-.07  .15  -.47
.12  -.10  .07
.01  -.24  -.05
.10  .07  -.03
-.10  .21  .11
-.17  .40  .33
.22  .20  -.25
.02  -.31  -.10
.42  -.29  -.20
.16  .31  .39
->
-.47  .15  -.07
.07  -.10  .12
-.05  -.24  .01
-.03  .07  .10
.11  .21  -.10
.33  .40  -.17
-.25  .20  .22
-.10  -.31  .02
-.20  -.29  .42
.39  .31  .16

-.12  -.36  .38  -.23  -.25  -.45  .27  .08
.04  .04  -.27  -.06  .05  -.04  -.34  -.22
-.39  -.01  .20  -.12  -.35  .24  .19  .41
-.07  -.13  -.17  -.13  -.01  .05  -.15  -.06
-.15  .01  .01  .39  -.14  .12  .17  .09
-.16  -.17  .11  -.28  -.15  -.08  -.09  .09
-.05  -.29  .10  -.10  -.07  -.23  -.01  -.06
-.14  -.10  .05  .34  -.13  -.09  -.06  -.07
-.05  .01  .01  .29  -.14  -.20  .01  -.12
-.33  .09  .25  .08  -.32  .21  .27  .39
->
.08  .27  -.45  -.25  -.23  .38  -.36  -.12
-.22  -.34  -.04  .05  -.06  -.27  .04  .04
.41  .19  .24  -.35  -.12  .20  -.01  -.39
-.06  -.15  .05  -.01  -.13  -.17  -.13  -.07
.09  .17  .12  -.14  .39  .01  .01  -.15
.09  -.09  -.08  -.15  -.28  .11  -.17  -.16
-.06  -.01  -.23  -.07  -.10  .10  -.29  -.05
-.07  -.06  -.09  -.13  .34  .05  -.10  -.14
-.12  .01  -.20  -.14  .29  .01  .01  -.05
.39  .27  .21  -.32  .08  .25  .09  -.33

-.09  -.02  .01  .01  .04  -.05  -.08  -.14  .14
-.01  .26  .04  -.07  -.03  .03  .00  .06  .00
-.29  -.02  .01  -.02  .06  -.02  .00  .08  .43
-.02  .47  -.04  -.07  -.03  .03  .03  .06  .10
.08  -.18  .03  .03  -.03  -.03  -.04  -.05  -.02
->
.14  -.14  -.08  -.05  .04  .01  .01  -.02  -.09
.00  .06  .00  .03  -.03  -.07  .04  .26  -.01
.43  .08  .00  -.02  .06  -.02  .01  -.02  -.29
.10  .06  .03  .03  -.03  -.07  -.04  .47  -.02
-.02  -.05  -.04  -.03  -.03  .03  .03  -.18  .08

.00  -.34  -.37  .10  .01  -.12
.13  .10  .03  -.21  .06  .50
-.47  .22  -.06  -.11  .22  .44
-.14  -.09  .06  .39  .47  -.25
-.20  -.04  -.35  .28  .00  -.23
.02  -.05  -.01  -.34  .23  .22
-.11  .03  -.03  .40  .30  .04
.08  .08  -.21  .36  .24  -.34
->
-.12  .01  .10  -.37  -.34  .00
.50  .06  -.21  .03  .10  .13
.44  .22  -.11  -.06  .22  -.47
-.25  .47  .39  .06  -.09  -.14
-.23  .00  .28  -.35  -.04  -.20
.22  .23  -.34  -.01  -.05  .02
.04  .30  .40  -.03  .03  -.11
-.34  .24  .36  -.21  .08  .08

-.12  -.16  -.25  .17  .16  -.06  -.06
-.03  .09  -.29  -.06  .09  .04  -.08
-.19  -.19  .15  .34  -.04  .22  .07
-.15  -.14  -.25  .11  .21  -.07  -.08
-.06  .43  .12  .02  -.12  .19  .36
->
-.06  -.06  .16  .17  -.25  -.16  -.12
-.08  .04  .09  -.06  -.29  .09  -.03
.07  .22  -.04  .34  .15  -.19  -.19
-.08  -.07  .21  .11  -.25  -.14  -.15
.36  .19  -.12  .02  .12  .43  -.06

.12  -.12  .09  .18  .00  -.19  .19  -.01  .19
.03  -.02  .07  .12  .06  -.31  .19  .07  .34
.15  -.07  -.06  -.03  -.44  .20  .04  -.17  -.21
.11  -.18  .04  .18  .13  -.07  .19  -.06  .03
-.18  .17  .00  -.20  -.13  -.02  -.09  -.05  .11
-.18  -.04  .14  .15  .51  -.46  .25  .23  .34
->
.19  -.01  .19  -.19  .00  .18  .09  -.12  .12
.34  .07  .19  -.31  .06  .12  .07  -.02  .03
-.21  -.17  .04  .20  -.44  -.03  -.06  -.07  .15
.03  -.06  .19  -.07  .13  .18  .04  -.18  .11
.11  -.05  -.09  -.02  -.13  -.20  .00  .17  -.18
.34  .23  .25  -.46  .51  .15  .14  -.04  -.18
---
.03  -.45  -.02  -.15  -.03  .15  -.02  -.44  -.25  .05  .10  -.18  -.06
-.04  -.22  -.10  .00  .36  -.01  .23  -.25  .00  .09  .01  .06  -.26
.04  -.06  -.02  .23  .05  -.25  .24  -.01  -.33  -.37  -.32  .03  -.14
-.09  .08  .01  .08  .23  -.20  .24  .19  -.01  -.11  -.26  .11  -.23
-.17  .08  .31  .17  -.05  -.02  .17  .06  -.11  .21  -.05  .28  -.36
->
-.18  -.06  .03  -.45  -.02  -.15  -.03  .15  -.02  -.44  -.25  .05  .10
.06  -.26  -.04  -.22  -.10  .00  .36  -.01  .23  -.25  .00  .09  .01
.03  -.14  .04  -.06  -.02  .23  .05  -.25  .24  -.01  -.33  -.37  -.32
.11  -.23  -.09  .08  .01  .08  .23  -.20  .24  .19  -.01  -.11  -.26
.28  -.36  -.17  .08  .31  .17  -.05  -.02  .17  .06  -.11  .21  -.05

.09  .13  .23  .09  .07  .07  -.22
-.13  .02  -.21  -.14  -.39  -.35  .03
.06  -.11  .16  .16  -.09  .05  -.11
.32  .04  -.24  -.34  -.32  -.39  .26
.08  .06  .01  .22  .11  .22  -.17
-.12  -.04  .15  .28  .21  .35  -.12
-.09  .03  .38  .22  -.25  .47  -.06
-.47  -.04  .12  .27  -.39  .38  .00
-.40  -.09  -.16  .25  .06  -.15  .06
.15  -.46  -.33  -.24  .16  .17  .16
->
.07  -.22  .09  .13  .23  .09  .07
-.35  .03  -.13  .02  -.21  -.14  -.39
.05  -.11  .06  -.11  .16  .16  -.09
-.39  .26  .32  .04  -.24  -.34  -.32
.22  -.17  .08  .06  .01  .22  .11
.35  -.12  -.12  -.04  .15  .28  .21
.47  -.06  -.09  .03  .38  .22  -.25
.38  .00  -.47  -.04  .12  .27  -.39
-.15  .06  -.40  -.09  -.16  .25  .06
.17  .16  .15  -.46  -.33  -.24  .16

-.31  -.33  -.30  -.44  .09  -.33  -.20  -.21  .26
-.44  -.34  -.41  -.37  -.04  -.36  -.22  -.24  .29
-.03  -.33  .04  -.05  -.03  -.02  -.18  .12  .03
-.27  -.32  -.27  -.44  .24  -.15  -.27  -.05  .13
-.27  -.30  -.28  -.46  .21  -.24  -.25  -.10  .16
-.45  -.36  -.40  -.37  -.03  -.40  -.24  -.23  .29
-.25  -.34  -.25  -.48  .17  -.30  -.23  -.16  .22
-.30  -.21  .07  -.37  .06  -.10  -.33  .03  -.06
->
-.21  .26  -.31  -.33  -.30  -.44  .09  -.33  -.20
-.24  .29  -.44  -.34  -.41  -.37  -.04  -.36  -.22
.12  .03  -.03  -.33  .04  -.05  -.03  -.02  -.18
-.05  .13  -.27  -.32  -.27  -.44  .24  -.15  -.27
-.10  .16  -.27  -.30  -.28  -.46  .21  -.24  -.25
-.23  .29  -.45  -.36  -.40  -.37  -.03  -.40  -.24
-.16  .22  -.25  -.34  -.25  -.48  .17  -.30  -.23
.03  -.06  -.30  -.21  .07  -.37  .06  -.10  -.33

.41  .28  -.19  .00  .01  .23  -.32  -.19  .00  .33  .00  -.50  -.19  -.19  -.19  .02
-.01  .00  .00  -.03  .02  .00  .00  .00  -.02  .00  -.02  .00  .00  .00  .00  .03
-.40  -.28  .19  .02  -.03  -.24  .33  .19  .02  -.33  .02  .50  .19  .19  .19  -.04
.00  .00  .00  .02  -.01  .00  .00  .00  .02  .00  .01  .00  .00  .00  .00  -.01
->
-.19  .02  .41  .28  -.19  .00  .01  .23  -.32  -.19  .00  .33  .00  -.50  -.19  -.19
.00  .03  -.01  .00  .00  -.03  .02  .00  .00  .00  -.02  .00  -.02  .00  .00  .00
.19  -.04  -.40  -.28  .19  .02  -.03  -.24  .33  .19  .02  -.33  .02  .50  .19  .19
.00  -.01  .00  .00  .00  .02  -.01  .00  .00  .00  .02  .00  .01  .00  .00  .00

.08  .08  .13  .08  .13  .19  .19  .04  .21  .14  .17  .10  .07  .06  .10
.09  .30  .28  .05  .11  .10  .13  .15  .08  .14  .12  .06  .06  .04  .07
.13  .10  .09  .19  .10  .06  .11  .05  .12  .16  .07  .06  .08  .10  .07
.13  .18  .08  .09  .09  .14  .06  .09  .13  .10  .06  .13  .14  .03  .06
.08  .47  .07  .06  .07  .10  .10  .12  .06  .10  .10  .08  .07  .13  .17
.12  .19  .05  .16  .06  .07  .11  .06  .07  .08  .06  .11  .03  .05  .06
->
.06  .10  .08  .08  .13  .08  .13  .19  .19  .04  .21  .14  .17  .10  .07
.04  .07  .09  .30  .28  .05  .11  .10  .13  .15  .08  .14  .12  .06  .06
.10  .07  .13  .10  .09  .19  .10  .06  .11  .05  .12  .16  .07  .06  .08
.03  .06  .13  .18  .08  .09  .09  .14  .06  .09  .13  .10  .06  .13  .14
.13  .17  .08  .47  .07  .06  .07  .10  .10  .12  .06  .10  .10  .08  .07
.05  .06  .12  .19  .05  .16  .06  .07  .11  .06  .07  .08  .06  .11  .03

.03  .10  -.56  -.16  -.26  .25  -.01
-.03  -.22  -.27  -.06  .46  -.15  -.18
-.03  .29  .23  .05  -.48  .27  .27
.01  .22  .42  .04  -.43  .16  .34
.06  -.08  .56  .18  .07  -.15  .02
.06  -.28  .00  .14  .38  -.15  -.20
.11  -.34  .46  .12  .46  -.31  -.36
->
.25  -.01  .03  .10  -.56  -.16  -.26
-.15  -.18  -.03  -.22  -.27  -.06  .46
.27  .27  -.03  .29  .23  .05  -.48
.16  .34  .01  .22  .42  .04  -.43
-.15  .02  .06  -.08  .56  .18  .07
-.15  -.20  .06  -.28  .00  .14  .38
-.31  -.36  .11  -.34  .46  .12  .46
